Here is a tiny trained network, its code and every weight. The questions are about switching its units off for an input and a target symbol, where a switched-off unit gives its printed mean instead of its output.

import numpy as np


def w(rows, s, z=0):
    codes = np.array(rows[::2]) - 128.0
    scale = np.full(codes.shape[1], s)
    scale[-1] = z or s
    return codes * scale


def f(y):
    return np.maximum(y, 0)


def softmax(a):
    e = np.exp(a - a.max(-1, keepdims=True))
    return e / e.sum(-1, keepdims=True)


def log_softmax(a):
    a = a - a.max(-1, keepdims=True)
    return a - np.log(np.exp(a).sum(-1, keepdims=True))


def net(x, mask):
    ids = ['ΘΨαβδεξ'.index(c) for c in x.split()]
    T = len(ids)
    res = E[ids] + P[:T]
    u = 0
    for l in range(3):
        r = res
        for j in range(2):
            rows = slice(2 * j, 2 * j + 2)
            q, k, v = (r @ M[l][rows].T for M in (Q, K, V))
            z = softmax(np.where(np.tri(T) > 0, q @ k.T / 2**0.5, -1e9)) @ v
            o = O[l][rows]
            res = res + np.where(mask[u + j], z, o[:, -1]) @ o[:, :-1]
        u += 2
        y = f(res @ A[l][:, :-1].T + A[l][:, -1])
        res = res + np.where(mask[u : u + 8], y, B[l][:, -1]) @ B[l][:, :-1]
        u += 8
    return log_softmax(res[-1] @ U[:, :-1].T + U[:, -1])


Q, K, V, O, A, B = {}, {}, {}, {}, {}, {}
E = w([
[66,102,143,241,45,210,43],'Θ',
[87,60,187,71,173,223,187],'Ψ',
[254,149,193,164,168,99,213],'α',
[226,59,42,109,73,121,183],'β',
[108,214,108,5,216,169,75],'δ',
[93,212,179,95,62,64,120],'ε',
[227,198,92,26,13,192,91],'ξ',
],0.0089)
P = w([
[4,23,241,56,125,69,96],'0',
[242,253,120,142,132,248,206],'1',
[201,231,123,160,130,228,171],'2',
[206,224,130,146,143,252,158],'3',
[222,197,129,165,136,216,136],'4',
[210,175,150,147,133,223,103],'5',
[220,175,182,136,121,235,107],'6',
[203,166,181,146,124,231,75],'7',
[227,144,191,151,132,203,66],'8',
],0.0036)
Q[0] = w([
[141,154,128,122,63,174,92],'0.h1',
[237,86,114,184,142,143,167],'0.h1',
[207,202,176,59,96,150,135],'0.h2',
[124,118,121,114,163,1,190],'0.h2',
],0.008)
K[0] = w([
[141,94,201,123,138,73,144],'0.h1',
[91,165,152,47,108,136,131],'0.h1',
[54,2,182,141,106,141,84],'0.h2',
[167,183,85,204,125,224,124],'0.h2',
],0.0097)
V[0] = w([
[225,165,119,172,166,210,202],'0.h1',
[220,87,105,164,182,219,223],'0.h1',
[180,113,179,123,179,2,224],'0.h2',
[179,212,123,43,204,127,154],'0.h2',
],0.0058)
O[0] = w([
[154,149,183,78,115,244,144,255],'0.h1',
[177,90,158,87,97,226,157,215],'0.h1',
[78,25,221,53,75,101,30,134],'0.h2',
[109,120,254,107,73,66,191,109],'0.h2',
],0.0058,0.0027)
A[0] = w([
[184,169,110,78,43,164,151,201],'0.n1',
[94,91,146,224,69,164,97,128],'0.n2',
[129,121,100,91,103,179,59,120],'0.n3',
[178,151,184,137,116,110,181,209],'0.n4',
[159,1,78,86,79,170,197,176],'0.n5',
[160,162,156,140,139,112,199,248],'0.n6',
[168,121,92,99,106,161,148,125],'0.n7',
[131,125,181,98,118,87,153,216],'0.n8',
],0.0066,0.0016)
B[0] = w([
[153,152,81,131,41,120,95,254],'0.n1',
[197,223,135,173,254,165,92,162],'0.n2',
[170,138,144,67,126,123,34,178],'0.n3',
[127,175,154,146,57,146,184,214],'0.n4',
[187,13,88,175,152,154,139,192],'0.n5',
[117,167,140,161,91,136,194,204],'0.n6',
[159,124,59,130,96,100,122,184],'0.n7',
[117,82,174,130,75,81,179,170],'0.n8',
],0.0051,0.0065)
Q[1] = w([
[168,139,53,60,125,91,199],'1.h1',
[127,91,51,58,74,142,3],'1.h1',
[103,104,223,109,130,95,166],'1.h2',
[68,32,51,90,193,121,91],'1.h2',
],0.0058)
K[1] = w([
[97,83,254,132,106,146,97],'1.h1',
[99,181,157,142,153,54,177],'1.h1',
[142,149,98,104,147,166,94],'1.h2',
[139,170,117,228,121,136,133],'1.h2',
],0.0079)
V[1] = w([
[135,117,18,154,144,35,170],'1.h1',
[143,3,107,61,71,137,18],'1.h1',
[77,55,249,162,81,67,198],'1.h2',
[155,177,153,189,5,46,107],'1.h2',
],0.0049)
O[1] = w([
[203,43,96,124,114,10,193,1],'1.h1',
[131,67,3,94,57,195,4,146],'1.h1',
[68,67,187,225,68,155,114,170],'1.h2',
[194,185,136,239,50,121,106,225],'1.h2',
],0.006,0.0027)
A[1] = w([
[91,125,118,45,104,184,170,138],'1.n1',
[107,5,137,105,245,185,186,129],'1.n2',
[224,222,68,141,151,129,176,153],'1.n3',
[124,99,73,74,64,27,133,254],'1.n4',
[173,230,62,138,252,54,116,34],'1.n5',
[111,214,229,39,180,106,38,201],'1.n6',
[60,128,136,122,227,62,111,230],'1.n7',
[140,127,172,182,78,144,114,198],'1.n8',
],0.0048,0.0017)
B[1] = w([
[111,186,115,110,60,102,116,169],'1.n1',
[18,163,114,63,17,233,58,144],'1.n2',
[183,193,241,134,128,122,117,254],'1.n3',
[114,150,63,149,134,47,124,153],'1.n4',
[128,116,220,151,132,98,28,179],'1.n5',
[213,62,168,108,176,134,253,181],'1.n6',
[53,56,221,147,208,91,141,136],'1.n7',
[128,143,137,201,94,150,162,226],'1.n8',
],0.0052,0.0068)
Q[2] = w([
[98,48,34,149,151,11,119],'2.h1',
[74,57,11,73,164,71,95],'2.h1',
[108,126,143,131,190,3,179],'2.h2',
[230,174,143,132,56,152,203],'2.h2',
],0.0051)
K[2] = w([
[211,231,119,144,101,163,155],'2.h1',
[163,246,113,105,159,193,186],'2.h1',
[199,68,151,117,91,182,132],'2.h2',
[1,143,194,36,60,112,128],'2.h2',
],0.005)
V[2] = w([
[139,156,89,30,140,253,162],'2.h1',
[74,101,26,65,107,56,138],'2.h1',
[43,10,146,120,211,93,102],'2.h2',
[169,90,72,126,169,95,232],'2.h2',
],0.0054)
O[2] = w([
[93,238,236,159,115,129,78,2],'2.h1',
[215,93,141,196,63,76,21,89],'2.h1',
[248,141,168,186,180,252,129,63],'2.h2',
[197,158,213,129,71,94,162,30],'2.h2',
],0.005,0.008)
A[2] = w([
[140,90,88,138,177,192,49,168],'2.n1',
[59,253,250,70,112,161,98,49],'2.n2',
[138,152,103,100,62,119,39,85],'2.n3',
[74,226,207,110,123,172,88,29],'2.n4',
[74,114,144,109,135,190,188,133],'2.n5',
[154,109,184,147,152,72,67,200],'2.n6',
[194,125,165,138,135,70,120,67],'2.n7',
[98,187,200,99,103,142,46,4],'2.n8',
],0.0048,0.0024)
B[2] = w([
[153,115,76,119,189,151,133,210],'2.n1',
[89,92,114,247,193,17,142,255],'2.n2',
[105,230,231,63,106,173,113,212],'2.n3',
[103,116,84,254,180,63,142,210],'2.n4',
[106,176,190,54,112,155,116,236],'2.n5',
[147,170,174,54,127,92,91,173],'2.n6',
[142,127,199,89,64,114,151,191],'2.n7',
[117,77,19,111,226,61,107,176],'2.n8',
],0.0049,0.0042)
U = w([
[152,140,137,27,216,90,149,214],'Θ',
[123,166,102,214,182,155,69,135],'Ψ',
[50,115,121,91,109,188,163,155],'α',
[162,174,143,85,65,121,43,5],'β',
[166,113,255,125,107,133,182,74],'δ',
[176,55,51,136,107,105,168,114],'ε',
[61,159,113,149,93,37,139,225],'ξ',
],0.0057,0.0021)

Each question gives the input, a string of symbols that net reads in full, and the target symbol t.
The units are the heads (2 rows each of Q, K, V and O) and the neurons (one row each of A and B). Each row of codes is followed by its name. A weight is (code - 128) times the scale printed after its matrix; where a second scale follows, it is the last column's (O, A, B and U).
mask holds one flag per unit, layer by layer, with each layer's heads first. A switched-off unit (its flag False) gives its mean, the last column of its rows in O or B, instead of its output. The means were averaged over made-up inputs and are rounded, as every weight is.
A unit's drop is (log p(t) with every unit on - log p(t) with that unit switched off) / (log p(t) with every unit on - log p(t) with every unit switched off).
The circuit of an input: a set's keep is (log p(t) with only the set's units on - log p(t) with every unit switched off) / (log p(t) with every unit on - log p(t) with every unit switched off). Starting from the 12 units with the biggest drops (on a tie, the unit counted first), units are removed one at a time, each time the one whose removal leaves the highest keep (on an exact tie, the one counted first), for as long as the keep stays at least 0.8.
circuit, biggest first: the units of the circuit, biggest drop first
k most important neurons: the k neurons with the biggest drops, biggest first
k most important neurons of layer l: the k neurons of layer l with the biggest drops, biggest first
heads that matter: for each layer, one digit per head in row order, 1 if its drop is at least 0.15 and else 0, layers parted by /
input Ψ Ψ α Θ δ α δ Θ Θ, target Ψ: heads that matter	00 / 00 / 10
input Θ α ξ α ε α, target Θ: circuit, biggest first	(0.h2 1.h2 1.h1)
input ε α ξ, target ε: circuit, biggest first	(0.h1 2.h1 1.h1)
input Θ Θ β ξ β, target Θ: circuit, biggest first	(1.h2 0.h2 1.n3)
input ε α α ε β δ Ψ α, target ε: heads that matter	10 / 11 / 10
input Θ β ε Θ β α α ξ, target Θ: heads that matter	01 / 11 / 10
input ξ β α α α α ξ ξ, target ξ: circuit, biggest first	(2.h2 2.n2 2.h1)
input ε β ξ β α ξ α α Θ, target ε: circuit, biggest first	(0.h1 2.h1 1.h1 1.h2)
input α Θ β α ε, target α: most important neuron of layer 0	(0.n8)
input ξ α Ψ α α δ ξ ε, target ξ: heads that matter	01 / 00 / 11
input β ε β α α, target β: heads that matter	01 / 10 / 10
input Ψ ε ε δ, target Ψ: 3 most important neurons	(1.n2 2.n4 2.n2)
input α Θ Ψ, target α: heads that matter	01 / 01 / 00
input Θ δ α α Ψ α ε ε, target Θ: heads that matter	11 / 11 / 10
input α ε ε α, target α: heads that matter	01 / 01 / 11
input Ψ ε α Θ β, target Ψ: 2 most important neurons	(1.n2 0.n1)
input δ β Θ ε δ, target δ: heads that matter	11 / 10 / 01
input ε α α β α ε, target ε: heads that matter	10 / 11 / 10
input δ α α Θ Ψ α ε, target δ: 2 most important neurons of layer 1	(1.n7 1.n6)
input ξ α Ψ, target ξ: most important neuron of layer 2	(2.n2)
input β β Ψ ε ξ, target β: heads that matter	00 / 00 / 10
input ξ Θ ε ξ Ψ α ε β Θ, target ξ: heads that matter	01 / 01 / 11
input Θ α α Θ α ε Θ, target Θ: 2 most important neurons	(0.n2 1.n5)
input Θ α δ β, target Θ: 2 most important neurons	(0.n2 1.n3)
